Below are the code and all the weights of a small trained network. Each question names an input and a target symbol and asks about switching units off, where a switched-off unit gives its printed mean instead of its output.

import numpy as np


def w(rows, s, z=0):
    codes = np.array(rows[::2]) - 128.0
    scale = np.full(codes.shape[1], s)
    scale[-1] = z or s
    return codes * scale


def f(y):
    return y / 2 * (1 + np.tanh(0.7978845608 * (y + 0.044715 * y**3)))


def softmax(a):
    e = np.exp(a - a.max(-1, keepdims=True))
    return e / e.sum(-1, keepdims=True)


def log_softmax(a):
    a = a - a.max(-1, keepdims=True)
    return a - np.log(np.exp(a).sum(-1, keepdims=True))


def net(x, mask):
    ids = ['ΓΘΛβζμπτω'.index(c) for c in x.split()]
    T = len(ids)
    res = E[ids] + P[:T]
    r = res
    for j in range(2):
        rows = slice(3 * j, 3 * j + 3)
        q, k, v = (r @ M[0][rows].T for M in (Q, K, V))
        z = softmax(np.where(np.tri(T) > 0, q @ k.T / 3**0.5, -1e9)) @ v
        o = O[0][rows]
        res = res + np.where(mask[j], z, o[:, -1]) @ o[:, :-1]
    y = f(res @ A[0][:, :-1].T + A[0][:, -1])
    res = res + np.where(mask[2:18], y, B[0][:, -1]) @ B[0][:, :-1]
    return log_softmax(res[-1] @ U[:, :-1].T + U[:, -1])


Q, K, V, O, A, B = {}, {}, {}, {}, {}, {}
E = w([
[205,152,118,49,103],'Γ',
[190,134,190,144,66],'Θ',
[113,175,205,156,151],'Λ',
[108,105,124,194,82],'β',
[67,126,93,155,121],'ζ',
[143,91,1,97,61],'μ',
[134,121,228,13,27],'π',
[199,152,32,241,157],'τ',
[113,196,116,169,190],'ω',
],0.0087)
P = w([
[66,225,143,174,73],'0',
[183,158,115,147,80],'1',
[136,93,149,148,130],'2',
[93,124,97,110,158],'3',
[208,158,106,136,76],'4',
[159,71,148,134,146],'5',
[94,124,92,99,161],'6',
[225,154,99,116,73],'7',
[171,56,146,126,153],'8',
[97,114,80,85,171],'9',
[247,155,90,98,72],'10',
[184,39,138,110,161],'11',
],0.014)
Q[0] = w([
[116,116,109,120,200],'head 0',
[126,252,117,158,73],'head 0',
[151,54,161,162,145],'head 0',
[83,137,87,113,147],'head 1',
[122,52,145,73,188],'head 1',
[104,191,115,94,63],'head 1',
],0.02)
K[0] = w([
[149,139,63,70,207],'head 0',
[70,220,161,249,96],'head 0',
[162,91,108,21,63],'head 0',
[68,101,83,113,168],'head 1',
[190,46,115,52,185],'head 1',
[19,156,163,102,74],'head 1',
],0.013)
V[0] = w([
[127,55,104,165,112],'head 0',
[161,99,244,65,41],'head 0',
[94,185,202,140,179],'head 0',
[199,159,104,165,97],'head 1',
[156,115,114,233,180],'head 1',
[189,138,225,173,94],'head 1',
],0.011)
O[0] = w([
[112,139,154,231,123,73],'head 0',
[112,38,130,127,72,101],'head 0',
[101,109,73,64,199,121],'head 0',
[212,96,145,168,127,254],'head 1',
[149,106,174,186,250,142],'head 1',
[148,34,146,149,121,164],'head 1',
],0.012,0.0032)
A[0] = w([
[83,103,173,155,74,173],'neuron 0',
[147,86,123,96,109,247],'neuron 1',
[28,186,113,130,111,3],'neuron 2',
[159,91,126,63,153,27],'neuron 3',
[142,97,172,178,116,82],'neuron 4',
[56,122,142,126,86,119],'neuron 5',
[134,179,146,94,194,112],'neuron 6',
[155,181,127,161,123,153],'neuron 7',
[178,135,96,134,131,96],'neuron 8',
[116,199,124,121,91,101],'neuron 9',
[159,76,113,122,178,141],'neuron 10',
[130,100,158,154,121,103],'neuron 11',
[119,108,174,174,173,66],'neuron 12',
[65,129,66,192,131,175],'neuron 13',
[185,116,158,137,54,181],'neuron 14',
[9,122,149,145,151,211],'neuron 15',
],0.012,0.0059)
B[0] = w([
[175,140,127,48,157,193],'neuron 0',
[166,184,139,129,180,222],'neuron 1',
[88,120,91,218,254,157],'neuron 2',
[53,73,86,196,122,154],'neuron 3',
[94,146,105,77,134,197],'neuron 4',
[111,81,126,162,189,148],'neuron 5',
[35,134,124,135,62,195],'neuron 6',
[142,82,137,75,95,182],'neuron 7',
[61,129,192,132,91,164],'neuron 8',
[148,11,116,74,134,162],'neuron 9',
[91,114,185,116,140,188],'neuron 10',
[109,141,96,96,131,168],'neuron 11',
[112,119,47,141,45,167],'neuron 12',
[244,113,63,157,92,155],'neuron 13',
[87,152,110,203,152,251],'neuron 14',
[153,57,252,136,38,155],'neuron 15',
],0.0088,0.012)
U = w([
[154,173,100,23,94,193],'Γ',
[191,209,168,150,255,248],'Θ',
[94,112,233,110,73,139],'Λ',
[196,64,166,99,24,138],'β',
[83,60,131,203,118,73],'ζ',
[142,99,28,120,103,3],'μ',
[143,64,145,56,179,106],'π',
[138,234,68,196,111,128],'τ',
[41,174,126,128,140,80],'ω',
],0.009,0.0048)

Each question gives the input, a string of symbols that net reads in full, and the target symbol t.
The units are the heads (3 rows each of Q, K, V and O) and the neurons (one row each of A and B). Each row of codes is followed by its name. A weight is (code - 128) times the scale printed after its matrix; where a second scale follows, it is the last column's (O, A, B and U).
mask holds one flag per unit, heads first, then neurons. A switched-off unit (its flag False) gives its mean, the last column of its rows in O or B, instead of its output. The means were averaged over made-up inputs and are rounded, as every weight is.
A unit's drop is (log p(t) with every unit on - log p(t) with that unit switched off) / (log p(t) with every unit on - log p(t) with every unit switched off).
The circuit of an input: a set's keep is (log p(t) with only the set's units on - log p(t) with every unit switched off) / (log p(t) with every unit on - log p(t) with every unit switched off). Starting from the 12 units with the biggest drops (on a tie, the unit counted first), units are removed one at a time, each time the one whose removal leaves the highest keep (on an exact tie, the one counted first), for as long as the keep stays at least 0.8.
units of the circuit, in order: the units of the circuit, biggest drop first
most important unit: the unit with the biggest drop
top k neurons: the k neurons with the biggest drops, biggest first
heads that matter: for each layer, one digit per head in row order, 1 if its drop is at least 0.15 and else 0, layers parted by /
input Θ ω ω ζ Γ, target ζ: heads that matter	11
input β τ ζ ζ π ζ β β β, target π: heads that matter	10
input ζ ζ ω β β, target Γ: units of the circuit, in order	[head 0; neuron 14]
input β ω ζ, target β: units of the circuit, in order	[neuron 14; neuron 2]
input ζ ζ ω ζ ζ ω ω π ω, target π: top 3 neurons	[neuron 0; neuron 4; neuron 6]
input Γ μ Γ, target Θ: units of the circuit, in order	[neuron 6; neuron 12]
input Γ β μ β π τ Γ Γ μ, target τ: heads that matter	10
input ζ ω β Λ ζ ζ μ ζ ζ Λ, target Λ: units of the circuit, in order	[neuron 15; head 1]
input ζ π ω, target π: most important unit	head 0
input ω τ Γ Θ β, target ω: top 2 neurons	[neuron 6; neuron 3]
input β Γ Λ Γ ζ ζ μ ω β, target τ: units of the circuit, in order	[head 0; neuron 9; neuron 15]
input ω τ ζ ω, target ω: units of the circuit, in order	[neuron 6; head 0]
input Θ ω ζ τ ζ π π β μ Γ τ τ, target ζ: heads that matter	01
input π Γ Θ Θ π Λ β π, target μ: heads that matter	11
input ζ Γ Θ ω ω Λ Γ Γ ζ, target Θ: most important unit	neuron 1
input ω Γ Γ β Λ, target ω: units of the circuit, in order	[head 0; neuron 6; neuron 3]
input Θ τ β μ ω, target ζ: units of the circuit, in order	[head 1; head 0; neuron 3]
input Λ μ β ζ μ π π π Γ β ζ, target π: units of the circuit, in order	[head 0; head 1]
input ζ Λ ζ β, target β: top 3 neurons	[neuron 15; neuron 14; neuron 13]
input τ ζ Θ π β β β ζ ζ Γ β μ, target τ: heads that matter	10
